Below is a small trained network, with its code and all its weights. Each question gives an input and a class and asks what happens when units are switched off, that is, made to give their printed mean instead of their output.

import numpy as np


def w(rows, s, z=0):
    codes = np.array(rows[::2]) - 128.0
    scale = np.full(codes.shape[1], s)
    scale[-1] = z or s
    return codes * scale


def f(y):
    return y / 2 * (1 + np.tanh(0.7978845608 * (y + 0.044715 * y**3)))


def log_softmax(a):
    a = a - a.max(-1, keepdims=True)
    return a - np.log(np.exp(a).sum(-1, keepdims=True))


def net(x, mask):
    res = np.array(x, float).reshape(1, 6) / 4 @ E
    y = f(res @ A[0][:, :-1].T + A[0][:, -1])
    res = res + np.where(mask, y, B[0][:, -1]) @ B[0][:, :-1]
    return log_softmax(res[-1] @ U[:, :-1].T + U[:, -1])


A, B = {}, {}
E = w([
[36,2,177,33],'x0',
[135,86,189,222],'x1',
[88,187,205,84],'x2',
[142,103,61,181],'x3',
[56,170,131,221],'x4',
[190,123,191,113],'x5',
],0.0099)
A[0] = w([
[200,124,187,206,157],'N1',
[44,144,185,189,222],'N2',
[124,99,228,47,195],'N3',
[163,165,24,157,151],'N4',
[83,32,90,128,186],'N5',
[172,138,196,10,162],'N6',
[211,153,43,67,255],'N7',
[141,118,213,207,160],'N8',
[97,51,88,133,176],'N9',
[99,193,113,156,93],'N10',
[89,190,122,175,184],'N11',
[90,72,122,107,190],'N12',
[203,53,210,170,194],'N13',
[216,76,134,237,175],'N14',
[195,114,105,175,200],'N15',
],0.013,0.0062)
B[0] = w([
[111,116,114,2,209],'N1',
[12,208,66,107,216],'N2',
[136,104,242,131,254],'N3',
[214,173,25,147,219],'N4',
[95,28,110,198,203],'N5',
[142,166,209,124,246],'N6',
[208,161,146,197,242],'N7',
[75,145,130,86,201],'N8',
[125,56,109,163,184],'N9',
[118,138,137,178,169],'N10',
[137,229,88,145,197],'N11',
[83,61,148,192,191],'N12',
[83,59,162,32,216],'N13',
[129,90,91,69,236],'N14',
[158,84,47,41,205],'N15',
],0.0094,0.014)
U = w([
[79,67,142,183,172],'0',
[131,102,112,46,3],'1',
[252,141,84,116,145],'2',
[74,185,121,150,177],'3',
[169,143,223,118,153],'4',
],0.016,0.0036)

Each question gives the input, the list of numbers given to net, and the class t.
The units are the neurons (one row each of A and B). Each row of codes is followed by its name. A weight is (code - 128) times the scale printed after its matrix; where a second scale follows, it is the last column's (A, B and U).
mask holds one flag per neuron, in row order. A switched-off neuron (its flag False) gives its mean, the last column of its row in B, instead of its output. The means were averaged over made-up inputs and are rounded, as every weight is.
A unit's drop is (log p(t) with every unit on - log p(t) with that unit switched off) / (log p(t) with every unit on - log p(t) with every unit switched off).
The circuit of an input: a set's keep is (log p(t) with only the set's units on - log p(t) with every unit switched off) / (log p(t) with every unit on - log p(t) with every unit switched off). Starting from the 12 units with the biggest drops (on a tie, the unit counted first), units are removed one at a time, each time the one whose removal leaves the highest keep (on an exact tie, the one counted first), for as long as the keep stays at least 0.8.
units of the circuit, in order: the units of the circuit, biggest drop first
k most important neurons: the k neurons with the biggest drops, biggest first
drop when u is switched off: that unit's drop, to one decimal
input [3,4,-2,5,-4,1], class 0: units of the circuit, in order : (N5)
input [2,-2,-3,8,3,3], class 2: 2 most important neurons : (N4; N3)
input [-4,1,2,6,6,4], class 1: 2 most important neurons : (N1; N7)
input [8,-3,1,1,3,7], class 0: 2 most important neurons : (N5; N12)
input [-8,-2,-1,-8,5,-3], class 2: 2 most important neurons : (N4; N12)
input [-1,-6,-4,-5,-4,0], class 2: 2 most important neurons : (N7; N13)
input [8,1,0,-4,-7,-4], class 0: 2 most important neurons : (N5; N12)
input [-3,7,3,-8,-1,-2], class 1: 3 most important neurons : (N1; N13; N7)
input [-5,7,8,1,3,1], class 3: 2 most important neurons : (N2; N11)
input [7,-1,1,3,-2,8], class 4: drop when N3 is switched off : 0.5
input [-8,-4,6,8,5,-5], class 2: drop when N4 is switched off : 0.8
input [-7,5,-3,3,5,-5], class 2: drop when N4 is switched off : 1.5
input [-6,-4,0,-5,3,-5], class 2: drop when N4 is switched off : 0.4
input [-1,-8,4,4,-7,3], class 4: most important neuron : (N6)
